Below is a small trained network, with its code and all its weights. Each question gives an input and a target symbol and asks what happens when units are switched off, that is, made to give their printed mean instead of their output.

import numpy as np


def w(rows, s, z=0):
    codes = np.array(rows[::2]) - 128.0
    scale = np.full(codes.shape[1], s)
    scale[-1] = z or s
    return codes * scale


def f(y):
    return y / 2 * (1 + np.tanh(0.7978845608 * (y + 0.044715 * y**3)))


def softmax(a):
    e = np.exp(a - a.max(-1, keepdims=True))
    return e / e.sum(-1, keepdims=True)


def log_softmax(a):
    a = a - a.max(-1, keepdims=True)
    return a - np.log(np.exp(a).sum(-1, keepdims=True))


def net(x, mask):
    ids = ['ΓΠΦΨΩεζηθλμξ'.index(c) for c in x.split()]
    T = len(ids)
    res = E[ids] + P[:T]
    u = 0
    for l in range(2):
        q, k, v = (res @ M[l].T for M in (Q, K, V))
        z = softmax(np.where(np.tri(T) > 0, q @ k.T / 2**0.5, -1e9)) @ v
        res = res + np.where(mask[u], z, O[l][:, -1]) @ O[l][:, :-1]
        u += 1
        y = f(res @ A[l][:, :-1].T + A[l][:, -1])
        res = res + np.where(mask[u : u + 8], y, B[l][:, -1]) @ B[l][:, :-1]
        u += 8
    return log_softmax(res[-1] @ U[:, :-1].T + U[:, -1])


Q, K, V, O, A, B = {}, {}, {}, {}, {}, {}
E = w([
[121,138,89,116,172,200,119,31,220,124],'Γ',
[142,155,178,45,165,125,81,105,209,187],'Π',
[106,95,126,38,93,133,174,223,61,149],'Φ',
[107,245,156,75,76,176,82,157,199,110],'Ψ',
[212,195,129,78,62,142,129,114,165,184],'Ω',
[143,68,130,79,246,164,165,93,210,135],'ε',
[112,84,19,96,143,147,172,108,73,183],'ζ',
[23,177,143,136,146,181,44,181,149,192],'η',
[170,24,143,122,73,73,129,80,148,155],'θ',
[220,83,142,124,92,177,186,6,109,145],'λ',
[58,115,52,62,55,104,79,43,109,215],'μ',
[137,91,205,116,164,92,127,128,120,50],'ξ',
],0.018)
P = w([
[244,2,84,72,156,165,71,185,72,122],'0',
[182,62,82,71,145,153,59,167,131,131],'1',
[158,63,97,107,131,147,70,169,147,131],'2',
[127,91,118,99,125,134,84,140,157,133],'3',
[112,102,140,114,128,123,106,115,157,140],'4',
[102,127,162,126,109,109,125,120,153,142],'5',
[83,138,186,138,111,101,142,99,155,140],'6',
[68,153,193,142,107,65,152,91,152,139],'7',
[49,177,207,138,116,63,164,88,153,136],'8',
[9,175,223,153,100,60,179,78,143,146],'9',
],0.0088)
Q[0] = w([
[107,192,133,254,106,120,166,145,132,96],'0.h0',
[160,130,43,217,115,135,86,147,99,82],'0.h0',
],0.0064)
K[0] = w([
[152,116,44,3,137,166,127,190,146,103],'0.h0',
[189,62,12,52,101,187,78,194,122,76],'0.h0',
],0.0049)
V[0] = w([
[62,128,102,85,93,157,253,181,215,209],'0.h0',
[172,217,101,48,192,139,222,52,92,114],'0.h0',
],0.0043)
O[0] = w([
[95,236,91,30,241,2,205,132,30,57,2],'0.h0',
[121,108,159,171,74,185,203,168,147,79,74],'0.h0',
],0.009,0.0026)
A[0] = w([
[157,140,141,77,128,107,188,85,66,112,13],'0.n0',
[95,87,189,197,163,169,65,188,37,83,85],'0.n1',
[150,165,118,148,37,88,117,185,135,129,49],'0.n2',
[131,108,64,119,114,103,200,226,51,166,31],'0.n3',
[182,54,103,122,87,165,254,29,132,117,180],'0.n4',
[172,160,101,124,136,155,127,129,42,113,1],'0.n5',
[163,118,150,131,124,42,122,115,106,51,150],'0.n6',
[143,111,161,47,151,90,155,119,193,186,97],'0.n7',
],0.0071,0.0028)
B[0] = w([
[136,130,127,170,96,160,123,141,145,112,125],'0.n0',
[128,161,118,87,159,106,60,80,153,135,196],'0.n1',
[94,176,70,125,154,144,134,183,156,147,118],'0.n2',
[107,66,188,93,182,200,113,63,151,133,129],'0.n3',
[61,180,9,102,124,85,112,170,149,81,254],'0.n4',
[168,101,133,210,255,96,194,123,128,76,110],'0.n5',
[74,121,123,153,110,125,113,84,153,158,181],'0.n6',
[92,115,141,100,103,139,138,170,139,165,219],'0.n7',
],0.009,0.0064)
Q[1] = w([
[171,51,112,177,71,153,60,108,162,89],'1.h0',
[254,140,173,248,188,135,200,145,29,114],'1.h0',
],0.0093)
K[1] = w([
[241,83,167,140,147,150,68,106,155,59],'1.h0',
[213,101,50,28,154,254,31,237,148,194],'1.h0',
],0.0082)
V[1] = w([
[108,164,25,179,39,60,206,117,109,230],'1.h0',
[117,182,86,29,236,253,84,180,133,137],'1.h0',
],0.0038)
O[1] = w([
[124,167,146,120,118,239,89,73,172,158,3],'1.h0',
[41,255,215,141,112,147,216,53,131,136,97],'1.h0',
],0.012,0.0066)
A[1] = w([
[221,92,146,55,253,126,134,120,210,236,45],'1.n0',
[124,165,143,142,141,156,124,202,197,59,113],'1.n1',
[59,163,54,36,64,98,252,43,55,168,3],'1.n2',
[146,192,37,170,174,107,93,102,182,55,124],'1.n3',
[174,99,123,147,136,96,102,211,139,102,9],'1.n4',
[222,145,73,115,80,113,161,7,185,25,162],'1.n5',
[102,74,111,199,199,92,120,169,68,98,146],'1.n6',
[92,147,81,47,70,139,137,182,49,57,227],'1.n7',
],0.0067,0.0041)
B[1] = w([
[50,142,94,198,63,67,191,93,33,87,190],'1.n0',
[127,19,78,1,99,67,82,177,102,107,148],'1.n1',
[189,138,136,159,94,169,97,188,69,35,205],'1.n2',
[92,28,174,170,99,201,119,84,199,143,163],'1.n3',
[92,194,138,174,164,136,236,119,98,78,211],'1.n4',
[84,124,203,196,121,40,144,157,141,202,169],'1.n5',
[237,166,126,174,248,209,138,102,120,150,255],'1.n6',
[182,87,157,174,103,143,113,145,161,167,219],'1.n7',
],0.0072,0.0075)
U = w([
[159,125,161,117,141,196,171,57,221,175,158],'Γ',
[160,83,229,117,128,170,195,160,95,213,35],'Π',
[218,117,221,131,161,100,108,75,135,64,127],'Φ',
[113,197,186,171,79,86,167,110,55,142,140],'Ψ',
[197,163,78,140,128,211,142,80,80,141,176],'Ω',
[143,107,103,83,85,117,71,60,69,115,78],'ε',
[254,210,140,120,115,128,202,139,162,201,141],'ζ',
[126,214,146,185,183,153,104,203,123,204,89],'η',
[196,95,143,136,165,47,123,181,139,179,253],'θ',
[102,156,87,113,159,149,205,153,137,71,90],'λ',
[161,150,187,57,111,135,139,207,184,63,13],'μ',
[152,146,166,222,100,146,165,146,143,143,33],'ξ',
],0.0063,0.005)

Each question gives the input, a string of symbols that net reads in full, and the target symbol t.
The units are the heads (2 rows each of Q, K, V and O) and the neurons (one row each of A and B). Each row of codes is followed by its name. A weight is (code - 128) times the scale printed after its matrix; where a second scale follows, it is the last column's (O, A, B and U).
mask holds one flag per unit, layer by layer, with each layer's heads first. A switched-off unit (its flag False) gives its mean, the last column of its rows in O or B, instead of its output. The means were averaged over made-up inputs and are rounded, as every weight is.
A unit's drop is (log p(t) with every unit on - log p(t) with that unit switched off) / (log p(t) with every unit on - log p(t) with every unit switched off).
The circuit of an input: a set's keep is (log p(t) with only the set's units on - log p(t) with every unit switched off) / (log p(t) with every unit on - log p(t) with every unit switched off). Starting from the 12 units with the biggest drops (on a tie, the unit counted first), units are removed one at a time, each time the one whose removal leaves the highest keep (on an exact tie, the one counted first), for as long as the keep stays at least 0.8.
circuit, biggest first: the units of the circuit, biggest drop first
most important unit: the unit with the biggest drop
top k neurons: the k neurons with the biggest drops, biggest first
top k neurons in layer l: the k neurons of layer l with the biggest drops, biggest first
drop when u is switched off: that unit's drop, to one decimal
input θ Π Φ Π λ, target Γ: circuit, biggest first -> 1.h0, 1.n3, 0.n4
input λ ε ξ ε λ, target θ: circuit, biggest first -> 1.n5, 0.n4
input ξ Ψ ζ ε η Γ ξ λ, target θ: circuit, biggest first -> 0.n4, 1.n5, 1.h0
input ξ ε λ ε ξ ε ξ ξ ε Ω, target θ: circuit, biggest first -> 1.h0, 0.n4
input ξ ε Ω λ, target Γ: circuit, biggest first -> 0.n4, 0.h0, 1.h0, 1.n3
input Φ ε ξ Γ η λ μ, target Ω: circuit, biggest first -> 1.h0, 1.n2
input ξ ξ ε ξ ε Ψ λ Π, target Γ: top 2 neurons -> 0.n4, 1.n2
input ξ η μ θ ζ ξ λ, target ξ: top neuron -> 0.n4
input Π ε θ, target ε: circuit, biggest first -> 1.h0, 1.n6, 1.n0
input ε η Ψ Ω ξ μ Φ η η λ, target ξ: top 2 neurons -> 1.n5, 0.n4
input ξ ε ξ ζ η η Ω η Γ Ψ, target μ: top 2 neurons -> 1.n1, 1.n2
input ξ ε ξ ξ Φ, target Π: circuit, biggest first -> 0.n3, 0.n4
input η ξ ε ξ ξ η ξ ξ ξ η, target θ: circuit, biggest first -> 1.h0, 0.n4
input Γ Φ ζ ξ Π Ω η, target Ψ: circuit, biggest first -> 0.h0, 1.h0
input ε ζ θ Π Ψ Ψ ε Γ ε, target μ: most important unit -> 0.h0
input ξ ξ Π, target Ψ: circuit, biggest first -> 1.n0, 0.n4
input ξ ε ε η, target Ψ: circuit, biggest first -> 1.h0, 0.h0
input η θ ε ξ λ Γ, target θ: circuit, biggest first -> 0.n4, 1.h0, 1.n5
input ξ ξ ξ λ λ Ψ, target Γ: top 3 neurons -> 0.n4, 0.n2, 1.n2
input ε ξ ε, target λ: most important unit -> 1.n0
input η ξ η λ λ ξ Ψ Ψ, target θ: top 3 neurons in layer 1 -> 1.n1, 1.n7, 1.n2
input θ ε θ, target ε: top 3 neurons in layer 1 -> 1.n6, 1.n0, 1.n7
input η ξ Ψ η ξ μ ξ Π η, target θ: top 2 neurons -> 0.n6, 1.n4
input ξ λ ξ Φ λ Φ, target Γ: top 2 neurons -> 0.n4, 0.n3
input ξ λ ε, target λ: drop when 1.n0 is switched off -> 0.2
